Small tables with named rows and columns. After each table, cells are looked up by row and column.

kop:
columns: divora, vumiv, nuse, zod, led, mulag, fide
vemonen: [4.71, 4.54, 4.49, 4.49, 4.98, 4.24, 5.13]
nabelaf: [4.56, 4.78, 4.71, 4.59, 4.66, 4.70, 5.09]
situduz: [3.38, 1.67, 4.05, 2.47, 2.34, 7.63, 4.32]
ratida: [2.39, 7.45, 3.09, 3.81, 2.72, 3.39, 1.19]
mika: [0.41, 6.40, 8.55, 4.27, 5.60, 4.93, 4.42]
dule: [4.84, 4.51, 5.15, 5.02, 4.51, 5.01, 4.38]
sife: [2.67, 2.77, 3.65, 7.14, 6.67, 3.00, 3.34]
sel: [4.61, 4.81, 4.63, 4.88, 4.90, 4.79, 4.70]

fide of sel is 4.70
led of ratida is 2.72
vumiv of sife is 2.77
nuse of sel is 4.63
led of sife is 6.67
divora of mika is 0.41
fide of situduz is 4.32
led of nabelaf is 4.66
divora of situduz is 3.38
Which row has the largest zod? sife

barorad:
fields: naroku, zil, kasu
gotizo: [38, 42, 75]
sasimu: [64, 41, 94]
nafi: [63, 49, 108]
nazez: [38, 38, 54]
kis: [4, 92, 54]
pimiru: [34, 38, 47]
rut: [26, 119, 54]
buv: [34, 104, 54]
neki: [76, 254, 103]
kul: [149, 70, 54]
zag: [34, 70, 38]
pem: [34, 44, 38]
talonu: [34, 49, 54]

zil of gotizo is 42
kasu of buv is 54
zil of buv is 104
naroku of buv is 34
kasu of nazez is 54
zil of sasimu is 41
zil of kul is 70
kasu of kis is 54
naroku of neki is 76
naroku of nafi is 63
kasu of gotizo is 75
naroku of kis is 4
zil of nafi is 49

fub =
	kif	bor	dit	lobuk	pari	vegugot	git	dugodiv
niti	10956	84878	62042	-64824	6244	-5139	43908	11536
pivitab	55292	47414	13976	40021	20419	48628	59280	19752
litepi	19389	-14006	38671	27554	47814	19664	24739	7216
dogona	43820	-15770	34044	27479	26146	11924	25417	32975
zepi	-7928	19956	11000	50981	24058	16865	-12554	33961

niti, lobuk: -64824
pivitab, vegugot: 48628
dogona, dit: 34044
dogona, lobuk: 27479
niti, dit: 62042
niti, kif: 10956
pivitab, bor: 47414
pivitab, dugodiv: 19752
niti, pari: 6244
zepi, dugodiv: 33961
niti, git: 43908
dogona, dugodiv: 32975
litepi, dugodiv: 7216
dogona, vegugot: 11924
pivitab, pari: 20419
niti, vegugot: -5139
litepi, vegugot: 19664
litepi, lobuk: 27554
pivitab, dit: 13976
Row with the largest pari: litepi

kek:
         belop  mez  von
bozalab    152  178  137
kebu       196  171  138
fol        152  153  192
mulisaf     25  253  163
das        156  241  170
kekav      215  161  174
pudok      203  130  133

mez of das is 241
von of kebu is 138
von of pudok is 133
belop of mulisaf is 25
belop of kebu is 196
mez of fol is 153
belop of pudok is 203
belop of bozalab is 152

dup =
	kir	fakero	kefikef	koza
kas	163	129	59	156
ruvokob	68	109	74	158
pib	202	94	110	126
mipo	97	75	208	118
febimuk	116	169	104	125
buzanu	145	108	143	132
zibopa	104	83	103	145
subu	76	120	83	157
fek	93	89	82	130
mul	98	176	116	122
gaduso	55	97	124	146
fonuri	194	114	84	149
mogi	194	84	72	119
talete	84	136	78	131

What is the kir of mogi in dup?
194
What is the fakero of zibopa in dup?
83
What is the fakero of pib in dup?
94
What is the fakero of mipo in dup?
75
What is the fakero of fek in dup?
89
What is the kir of mul in dup?
98
What is the kir of fek in dup?
93
What is the fakero of subu in dup?
120
What is the kefikef of talete in dup?
78
Which row has the largest kir? pib

godiz
         pobuvo  leriza  dis  dov  solav  guse  bebu  vureka
deder        85     107  149   73    171   108   129     114
misiluz     175     105   85  101    115   140    20     109
kiz         134      95  165   75     93   101    70     178
vud          96     109  149  102    164    90   161      99
duzad        65     127  150  104    151    78   196     134
lun         110      85  165  115    184   101    56      67
fipum       138     102  125  167     68   128    82     136
vorif        98      92  167  190     97   121    99     108
mubaz       141      80  119  110     97   119    70     157
rebulil     103     130  156  152     90   114   148     122
taviten     141     102   97   76    100   130    77     169
kozu         91     120  118   53    159   144    38     137
tomidi       66     140  154  126    126   108   101     138
duguger     133     109   96  112    100   111   117     155

fipum, guse -> 128
tomidi, solav -> 126
rebulil, leriza -> 130
duguger, bebu -> 117
mubaz, guse -> 119
lun, dis -> 165
tomidi, pobuvo -> 66
kozu, guse -> 144
misiluz, leriza -> 105
duzad, dis -> 150
Row with the largest vureka: kiz

